Here is a tiny trained network, its code and every weight. The questions are about switching its units off for an input and a class, where a switched-off unit gives its printed mean instead of its output.

import numpy as np


def w(rows, s, z=0):
    codes = np.array(rows[::2]) - 128.0
    scale = np.full(codes.shape[1], s)
    scale[-1] = z or s
    return codes * scale


def norm(h):
    return h / np.sqrt((h * h).mean(-1, keepdims=True) + 1e-5)


def f(y):
    return y / 2 * (1 + np.tanh(0.7978845608 * (y + 0.044715 * y**3)))


def log_softmax(a):
    a = a - a.max(-1, keepdims=True)
    return a - np.log(np.exp(a).sum(-1, keepdims=True))


def net(x, mask):
    res = np.array(x, float).reshape(1, 7) / 4 @ E
    u = 0
    for l in range(2):
        y = f(norm(res) @ A[l][:, :-1].T + A[l][:, -1])
        res = res + np.where(mask[u : u + 7], y, B[l][:, -1]) @ B[l][:, :-1]
        u += 7
    return log_softmax(norm(res)[-1] @ U[:, :-1].T + U[:, -1])


A, B = {}, {}
E = w([
[66,111,122,115,115,214],'x0',
[203,3,9,188,17,152],'x1',
[127,39,151,197,162,186],'x2',
[125,119,178,209,43,107],'x3',
[113,151,139,150,73,122],'x4',
[32,50,134,89,72,103],'x5',
[217,142,223,110,44,188],'x6',
],0.0061)
A[0] = w([
[34,199,129,242,96,69,81],'0.n0',
[82,105,88,113,174,136,118],'0.n1',
[193,112,89,165,152,68,60],'0.n2',
[117,141,150,85,150,64,116],'0.n3',
[149,112,171,147,176,203,110],'0.n4',
[134,87,92,114,118,140,132],'0.n5',
[55,86,9,138,123,180,2],'0.n6',
],0.014,0.0054)
B[0] = w([
[158,53,155,46,236,250,248],'0.n0',
[101,136,98,124,145,51,210],'0.n1',
[200,157,9,177,150,125,199],'0.n2',
[56,132,80,96,24,148,200],'0.n3',
[62,199,191,223,113,148,203],'0.n4',
[128,122,120,168,83,110,194],'0.n5',
[130,64,206,140,150,36,252],'0.n6',
],0.015,0.0049)
A[1] = w([
[97,41,157,165,141,85,2],'1.n0',
[86,63,123,92,182,116,174],'1.n1',
[146,73,128,121,35,152,187],'1.n2',
[3,88,77,112,128,104,125],'1.n3',
[159,178,150,43,104,129,54],'1.n4',
[119,139,95,121,97,183,118],'1.n5',
[117,218,105,92,117,106,156],'1.n6',
],0.015,0.0036)
B[1] = w([
[182,56,165,197,41,37,233],'1.n0',
[64,120,116,115,160,70,254],'1.n1',
[13,97,91,128,91,197,238],'1.n2',
[138,250,115,102,146,61,250],'1.n3',
[192,79,195,74,77,66,180],'1.n4',
[161,61,147,145,94,113,161],'1.n5',
[207,115,145,73,103,174,207],'1.n6',
],0.014,0.0063)
U = w([
[214,125,171,60,61,131,43],'0',
[105,86,135,102,206,180,181],'1',
[105,215,179,196,140,194,253],'2',
[90,62,109,213,53,183,51],'3',
[125,66,129,180,101,6,157],'4',
[110,227,117,78,154,62,168],'5',
[206,148,25,200,152,130,166],'6',
[82,110,169,92,76,139,67],'7',
],0.016,0.0028)

Each question gives the input, the list of numbers given to net, and the class t.
The units are the neurons (one row each of A and B). Each row of codes is followed by its name. A weight is (code - 128) times the scale printed after its matrix; where a second scale follows, it is the last column's (A, B and U).
mask holds one flag per neuron, layer by layer. A switched-off neuron (its flag False) gives its mean, the last column of its row in B, instead of its output. The means were averaged over made-up inputs and are rounded, as every weight is.
A unit's drop is (log p(t) with every unit on - log p(t) with that unit switched off) / (log p(t) with every unit on - log p(t) with every unit switched off).
The circuit of an input: a set's keep is (log p(t) with only the set's units on - log p(t) with every unit switched off) / (log p(t) with every unit on - log p(t) with every unit switched off). Starting from the 12 units with the biggest drops (on a tie, the unit counted first), units are removed one at a time, each time the one whose removal leaves the highest keep (on an exact tie, the one counted first), for as long as the keep stays at least 0.8.
circuit, biggest first: the units of the circuit, biggest drop first
k most important neurons: the k neurons with the biggest drops, biggest first
top k neurons in layer l: the k neurons of layer l with the biggest drops, biggest first
input [1,1,3,3,0,-4,6], class 2: circuit, biggest first	[0.n4]
input [1,8,-7,1,7,-5,1], class 6: top 2 neurons in layer 1	[1.n0 1.n4]
input [-8,-4,-6,4,-8,3,4], class 0: circuit, biggest first	[1.n6 0.n6]
input [7,-2,2,-6,8,5,8], class 2: circuit, biggest first	[0.n4 1.n0]
input [8,-8,6,6,1,5,5], class 2: circuit, biggest first	[0.n4 0.n6]
input [-1,2,3,5,-4,4,5], class 3: 2 most important neurons	[0.n6 1.n2]
input [-8,-7,-3,-3,0,2,3], class 0: circuit, biggest first	[1.n6 0.n6]
input [3,4,-7,4,-8,-6,8], class 3: 3 most important neurons	[1.n2 1.n3 0.n1]
input [6,-2,-1,5,-1,-2,1], class 1: 2 most important neurons	[0.n0 1.n3]
input [0,2,6,6,6,6,3], class 3: 2 most important neurons	[0.n6 1.n2]
input [-5,-8,8,-1,4,2,-2], class 5: circuit, biggest first	[0.n3 1.n3]
input [8,-4,-5,0,-7,0,6], class 0: top 3 neurons in layer 0	[0.n6 0.n0 0.n5]
input [-6,4,6,0,-8,0,6], class 3: 3 most important neurons	[1.n3 0.n1 0.n5]
input [2,-3,6,-7,-7,1,6], class 2: circuit, biggest first	[0.n4]
input [-7,-1,1,-2,-1,8,1], class 7: top 2 neurons in layer 1	[1.n2 1.n5]
input [5,0,-2,1,3,-4,2], class 2: 2 most important neurons	[0.n4 0.n3]
input [-6,5,3,6,7,-6,6], class 6: top 4 neurons in layer 0	[0.n2 0.n3 0.n6 0.n5]
input [-3,6,0,-7,-8,-3,6], class 6: top 2 neurons in layer 0	[0.n2 0.n3]
input [-6,7,-3,-3,8,2,-2], class 6: top 2 neurons in layer 0	[0.n2 0.n3]
input [7,2,-2,-8,-7,1,-3], class 4: circuit, biggest first	[0.n6]
input [-3,-8,-8,7,7,1,3], class 0: 2 most important neurons	[1.n4 0.n6]
input [-5,3,-3,7,-5,6,-3], class 1: top 2 neurons in layer 0	[0.n0 0.n6]
input [-2,1,-5,-1,1,2,-2], class 5: top 2 neurons in layer 1	[1.n3 1.n0]
